Each row is followed by its class.
[ 0.32 -0.79 -2.45  0.47  0.46  1.15 -0.48 -2.09  0.73  0.92 -0.43 -0.50
  0.08  0.75  0.39 -0.73  0.81  2.51 -1.42 -3.42  0.17  0.48 -0.15  3.64
 -0.38 -0.58 -0.81  0.63 -2.78 -1.57] -> <81>
[ 2.28 -1.16 -2.79  0.89 -0.06  0.87  1.43 -1.62  0.59  1.15 -1.55 -0.34
 -0.05  1.55  0.89 -0.59  0.10  0.10 -1.02 -0.05 -0.03  0.09 -0.26  2.60
 -0.56 -0.62  5.22  1.12 -0.58 -4.00] -> <81>
[-0.23 -0.86  1.48  0.14 -0.44  0.66  0.18  0.21  0.29 -0.17  0.04 -1.27
 -0.71  0.77  2.26  2.13  0.44 -1.81  3.44 -1.09 -0.87  1.18  0.72  6.32
 -2.27 -1.31 -1.41  2.13 -1.32 -1.54] -> <67>
[ 0.28  1.54 -1.13  0.14  2.81  0.43 -1.03 -0.65  1.41 -0.50  0.10 -0.03
  1.50  3.03  0.53  0.11 -0.19  0.93  0.01 -1.08 -2.71 -0.90 -1.89  0.35
 -0.61  1.07  0.95  0.84 -1.26  2.79] -> <64>
[-1.02 -0.09 -1.63  0.92  1.33  0.74 -1.45 -2.01 -1.92  1.29 -0.14  0.04
  0.13  2.22 -0.86 -0.21  0.52  0.56 -0.40 -0.74 -2.44 -0.64 -1.24  3.22
 -0.03 -0.17  1.96  0.53 -3.31  4.06] -> <64>
[ 1.11 -2.11 -5.03  0.88 -0.55  2.58 -0.61 -1.11  0.23 -0.01 -2.11  0.83
  0.99  2.25 -1.36 -0.91 -0.36  0.56 -0.17 -0.94 -0.03 -0.59 -0.46  4.62
  0.14 -0.38  2.11 -0.02 -2.23  1.26] -> <81>
[ 0.05 -1.33 -2.24  0.33  1.09  0.54  0.00  1.71 -0.36  0.43 -0.37  0.54
  1.97  0.74 -0.57 -0.68 -0.56 -0.19 -0.49  0.71  2.22  0.38 -0.95  4.19
 -0.60  0.19  2.26  0.72 -0.86  2.27] -> <81>
[-0.65  0.51  1.55  0.08  2.28 -1.37 -0.91  2.95 -0.24  1.72 -0.21  1.19
 -0.37  3.11  1.16  0.94 -0.16  1.38  0.84 -0.06 -3.51 -1.24 -0.57  1.19
 -0.54 -0.45  1.93  1.86 -0.69  3.45] -> <64>
[ 0.87 -1.15 -2.30  3.10 -0.06  0.66  2.19 -0.11 -0.70  0.14 -1.18 -0.69
  0.62 -0.06 -0.03  0.21 -0.03 -0.17 -0.70 -1.17  0.80  0.49  0.94  2.79
 -0.18 -0.30  1.83  0.11 -1.25 -0.49] -> <81>
[ 1.44 -1.21 -2.73  0.33  3.43  0.41 -0.59  3.12 -1.09  2.10 -0.79 -1.22
  0.54  1.19  0.58 -0.25  0.29 -1.25 -0.09 -0.03 -0.77 -0.28 -1.25  5.57
 -1.43 -0.02  2.73  1.85 -2.18  0.49] -> <81>
[-0.04  0.36  4.22 -0.37 -0.26  1.49 -0.13  5.03 -1.33  2.56 -0.53 -1.41
 -0.40  2.02  0.51  4.96 -0.12  1.25 -1.39  0.15 -6.99 -0.15  2.36  7.66
 -2.87 -0.52  0.46  6.83 -0.84 -2.88] -> <67>
[-0.07  1.10  0.54  1.02  1.08  0.07 -0.92 -0.21  0.85  0.12 -0.47 -1.44
 -0.23  1.23 -0.78  1.60  0.33  0.55 -0.30 -0.17 -4.89 -1.20  0.15 -0.72
  0.64  0.23 -0.35  2.06 -0.90  1.32] -> <64>
[-1.14  0.72  1.80  0.89  0.90 -1.91 -1.28  0.30  0.65 -2.44  0.38 -0.11
 -1.83  0.90 -0.62  1.41  0.61  0.62  2.76 -0.47 -3.98 -0.49  0.10 -1.08
  0.27 -0.09  0.73  1.22 -0.19  0.95] -> <64>
[ 1.29 -2.12 -2.52  0.40 -0.88  3.48 -1.41 -1.14 -0.51  2.65 -1.01 -1.35
  0.72  3.16 -0.33  3.75  0.66  1.23 -0.36 -2.26 -4.98 -0.99  1.60  7.66
 -2.05 -2.08  0.58  4.20 -4.28 -0.72] -> <67>
[-1.98 -1.97 -0.38  0.39  0.67  1.17 -0.82 -0.61 -0.62  0.89 -1.42 -0.31
  0.12  2.31  0.32  2.75 -0.36 -0.29 -1.23 -1.00 -1.81  0.06  1.41  6.76
 -1.33 -1.09 -1.67  3.05 -2.77 -0.18] -> <67>
[ 1.22 -0.78  0.68 -0.57  1.84  1.47 -0.77  2.59 -1.50  2.83 -1.19 -0.59
  0.07  0.83  1.17  1.38  0.26 -0.15 -0.46  0.60 -2.18  0.37  0.29  6.43
 -2.52 -1.34  3.10  2.18 -2.13  0.90] -> <67>
